Below are the code and all the weights of a small trained network. Each question names an input and a target symbol and asks about switching units off, where a switched-off unit gives its printed mean instead of its output.

import numpy as np


def w(rows, s, z=0):
    codes = np.array(rows[::2]) - 128.0
    scale = np.full(codes.shape[1], s)
    scale[-1] = z or s
    return codes * scale


def norm(h):
    return h / np.sqrt((h * h).mean(-1, keepdims=True) + 1e-5)


def f(y):
    return y / 2 * (1 + np.tanh(0.7978845608 * (y + 0.044715 * y**3)))


def softmax(a):
    e = np.exp(a - a.max(-1, keepdims=True))
    return e / e.sum(-1, keepdims=True)


def log_softmax(a):
    a = a - a.max(-1, keepdims=True)
    return a - np.log(np.exp(a).sum(-1, keepdims=True))


def net(x, mask):
    ids = ['αβδζηθλμπσφψω'.index(c) for c in x.split()]
    T = len(ids)
    res = E[ids] + P[:T]
    r = norm(res)
    for j in range(3):
        rows = slice(2 * j, 2 * j + 2)
        q, k, v = (r @ M[0][rows].T for M in (Q, K, V))
        z = softmax(np.where(np.tri(T) > 0, q @ k.T / 2**0.5, -1e9)) @ v
        o = O[0][rows]
        res = res + np.where(mask[j], z, o[:, -1]) @ o[:, :-1]
    y = f(norm(res) @ A[0][:, :-1].T + A[0][:, -1])
    res = res + np.where(mask[3:27], y, B[0][:, -1]) @ B[0][:, :-1]
    return log_softmax(norm(res)[-1] @ U[:, :-1].T + U[:, -1])


Q, K, V, O, A, B = {}, {}, {}, {}, {}, {}
E = w([
[146,144,152,90,110,108,198,149],'α',
[173,113,131,57,137,37,92,42],'β',
[130,104,169,82,221,88,201,249],'δ',
[152,150,126,95,114,111,139,164],'ζ',
[71,121,179,136,215,191,112,159],'η',
[120,103,184,103,166,160,213,161],'θ',
[108,196,127,79,65,192,170,93],'λ',
[59,181,135,139,210,100,56,51],'μ',
[88,39,127,73,99,155,80,185],'π',
[87,173,73,149,127,94,92,163],'σ',
[76,181,120,129,113,100,150,76],'φ',
[121,155,156,83,134,117,183,67],'ψ',
[201,127,235,58,133,175,176,97],'ω',
],0.018)
P = w([
[254,128,142,161,162,52,160,214],'0',
[104,132,191,143,131,23,151,142],'1',
[114,130,145,131,118,38,148,139],'2',
[128,134,114,114,118,54,127,137],'3',
[132,153,89,109,98,67,111,143],'4',
[115,106,77,87,141,89,155,115],'5',
[112,106,61,79,139,103,166,111],'6',
[123,137,52,76,111,113,137,119],'7',
],0.0093)
Q[0] = w([
[87,56,152,71,26,78,135,156],'h1',
[88,183,118,140,126,141,130,118],'h1',
[183,61,144,212,50,120,120,115],'h2',
[198,164,79,58,202,148,137,137],'h2',
[122,186,139,2,93,39,218,110],'h3',
[152,142,94,82,162,117,187,142],'h3',
],0.0071)
K[0] = w([
[198,193,114,71,186,47,153,130],'h1',
[27,165,95,157,90,249,157,221],'h1',
[212,152,171,111,171,113,169,66],'h2',
[215,40,178,117,96,162,107,72],'h2',
[144,13,146,110,1,133,102,122],'h3',
[80,26,196,38,51,113,90,249],'h3',
],0.0051)
V[0] = w([
[106,118,190,217,189,101,149,124],'h1',
[113,254,115,77,151,210,128,174],'h1',
[167,68,185,159,86,96,158,162],'h2',
[115,70,131,107,49,187,16,51],'h2',
[221,115,111,154,128,225,124,58],'h3',
[246,233,121,58,160,59,214,68],'h3',
],0.0066)
O[0] = w([
[164,161,135,172,72,213,124,135,120],'h1',
[134,100,165,78,164,175,201,237,105],'h1',
[11,116,185,121,78,255,160,181,150],'h2',
[90,101,124,113,109,214,96,97,85],'h2',
[127,81,161,185,181,128,139,157,99],'h3',
[124,127,95,204,169,145,108,150,249],'h3',
],0.0085,0.013)
A[0] = w([
[165,239,86,142,149,100,180,164,155],'n1',
[182,103,139,175,195,75,133,163,169],'n2',
[105,129,56,134,180,104,203,165,77],'n3',
[99,138,87,113,135,84,160,132,89],'n4',
[108,129,109,129,102,101,26,108,205],'n5',
[127,155,158,135,212,98,109,122,171],'n6',
[206,76,182,82,112,45,116,162,147],'n7',
[124,182,144,162,207,87,158,197,51],'n8',
[84,121,145,52,96,182,91,139,5],'n9',
[51,147,130,154,109,139,107,174,115],'n10',
[138,175,88,142,199,110,103,110,203],'n11',
[137,121,107,65,84,122,153,254,155],'n12',
[148,116,128,30,112,159,127,182,133],'n13',
[139,136,178,117,122,165,245,165,123],'n14',
[144,136,99,170,194,97,196,51,198],'n15',
[98,52,97,173,144,138,30,151,89],'n16',
[114,159,91,207,161,125,123,162,123],'n17',
[126,81,189,112,86,212,124,134,156],'n18',
[161,160,178,83,116,93,156,85,92],'n19',
[126,69,164,127,152,250,123,122,80],'n20',
[123,144,210,105,134,115,192,137,168],'n21',
[42,218,207,83,67,139,144,45,124],'n22',
[56,116,86,216,164,189,54,189,169],'n23',
[177,116,50,79,177,134,147,132,205],'n24',
],0.0095,0.0026)
B[0] = w([
[178,75,205,217,129,193,170,86,252],'n1',
[163,207,153,168,47,169,211,169,223],'n2',
[184,197,128,116,104,78,90,66,201],'n3',
[136,100,115,99,49,139,91,134,180],'n4',
[97,139,89,54,168,204,167,91,221],'n5',
[129,130,170,143,98,198,165,137,207],'n6',
[134,111,149,216,200,196,205,237,193],'n7',
[177,165,76,141,99,132,130,2,218],'n8',
[148,137,54,181,67,58,185,187,131],'n9',
[186,131,117,137,199,99,140,137,141],'n10',
[124,85,154,126,69,156,75,157,240],'n11',
[71,109,129,170,122,62,31,64,195],'n12',
[63,150,96,158,82,93,63,167,150],'n13',
[149,121,126,72,137,157,61,118,231],'n14',
[162,119,154,163,81,137,110,190,254],'n15',
[149,189,122,54,112,102,202,108,148],'n16',
[164,106,187,183,63,178,176,90,180],'n17',
[61,66,37,133,128,54,56,20,154],'n18',
[153,180,137,179,117,194,183,136,174],'n19',
[83,142,21,108,124,35,84,71,153],'n20',
[120,137,93,127,54,93,97,140,197],'n21',
[145,87,108,113,160,125,233,215,179],'n22',
[215,147,154,154,125,151,232,173,149],'n23',
[51,169,152,177,125,122,108,95,196],'n24',
],0.0058,0.0077)
U = w([
[39,138,174,99,204,181,122,123,190],'α',
[110,67,198,115,152,143,76,126,5],'β',
[131,120,186,92,162,132,58,162,27],'δ',
[173,111,93,26,198,81,216,94,175],'ζ',
[119,114,128,111,123,93,131,185,30],'η',
[76,3,126,214,176,75,57,170,118],'θ',
[236,166,207,216,101,184,176,149,183],'λ',
[136,132,168,121,191,116,55,160,2],'μ',
[75,179,220,109,153,80,31,192,74],'π',
[72,174,133,117,111,91,96,209,69],'σ',
[88,188,103,122,64,91,2,6,232],'φ',
[120,97,173,146,202,119,89,138,12],'ψ',
[179,32,184,83,142,136,79,162,20],'ω',
],0.0075,0.0024)

Each question gives the input, a string of symbols that net reads in full, and the target symbol t.
The units are the heads (2 rows each of Q, K, V and O) and the neurons (one row each of A and B). Each row of codes is followed by its name. A weight is (code - 128) times the scale printed after its matrix; where a second scale follows, it is the last column's (O, A, B and U).
mask holds one flag per unit, heads first, then neurons. A switched-off unit (its flag False) gives its mean, the last column of its rows in O or B, instead of its output. The means were averaged over made-up inputs and are rounded, as every weight is.
A unit's drop is (log p(t) with every unit on - log p(t) with that unit switched off) / (log p(t) with every unit on - log p(t) with every unit switched off).
The circuit of an input: a set's keep is (log p(t) with only the set's units on - log p(t) with every unit switched off) / (log p(t) with every unit on - log p(t) with every unit switched off). Starting from the 12 units with the biggest drops (on a tie, the unit counted first), units are removed one at a time, each time the one whose removal leaves the highest keep (on an exact tie, the one counted first), for as long as the keep stays at least 0.8.
circuit, biggest first: the units of the circuit, biggest drop first
most important unit: the unit with the biggest drop
top k neurons: the k neurons with the biggest drops, biggest first
which heads matter: for each layer, one digit per head in row order, 1 if its drop is at least 0.15 and else 0, layers parted by /
drop of u: that unit's drop, to one decimal
input β η ω β λ λ ω, target φ: which heads matter -> 010
input θ λ ζ β φ ζ, target φ: top 2 neurons -> [n12 n3]
input μ μ σ π β μ, target α: which heads matter -> 001
input σ ζ α β θ α, target φ: circuit, biggest first -> [n12 h3]
input π λ β α ω σ β φ, target ζ: most important unit -> h3
input μ λ β λ ζ ω δ ω, target φ: which heads matter -> 000
input β ζ η β ζ, target φ: top 2 neurons -> [n12 n22]
input η β β θ π β ψ, target ζ: circuit, biggest first -> [h3 n22]
input π ω θ β σ π, target φ: circuit, biggest first -> [n12 n16]
input π λ λ η σ β ω, target ζ: circuit, biggest first -> [h3 n22 n1]
input β β η φ β β ω η, target φ: circuit, biggest first -> [h3 n20 n7]
input μ ζ β, target λ: top 2 neurons -> [n7 n12]
input β β π, target ζ: which heads matter -> 100
input β μ π δ ζ, target σ: which heads matter -> 001
input α ω λ β β π, target ζ: most important unit -> n16
input β π ζ σ μ, target α: top 2 neurons -> [n5 n22]
input α β β π β θ, target ζ: top 3 neurons -> [n22 n11 n15]
input π β ζ ω η π, target φ: drop of h3 -> 1.3
input λ φ ω φ λ η, target λ: drop of n23 -> 0.6
input ζ λ β, target λ: top neuron -> [n7]
input ω η α λ θ λ, target φ: drop of n14 -> 0.2
input σ β β π σ β, target ζ: drop of n22 -> 0.2
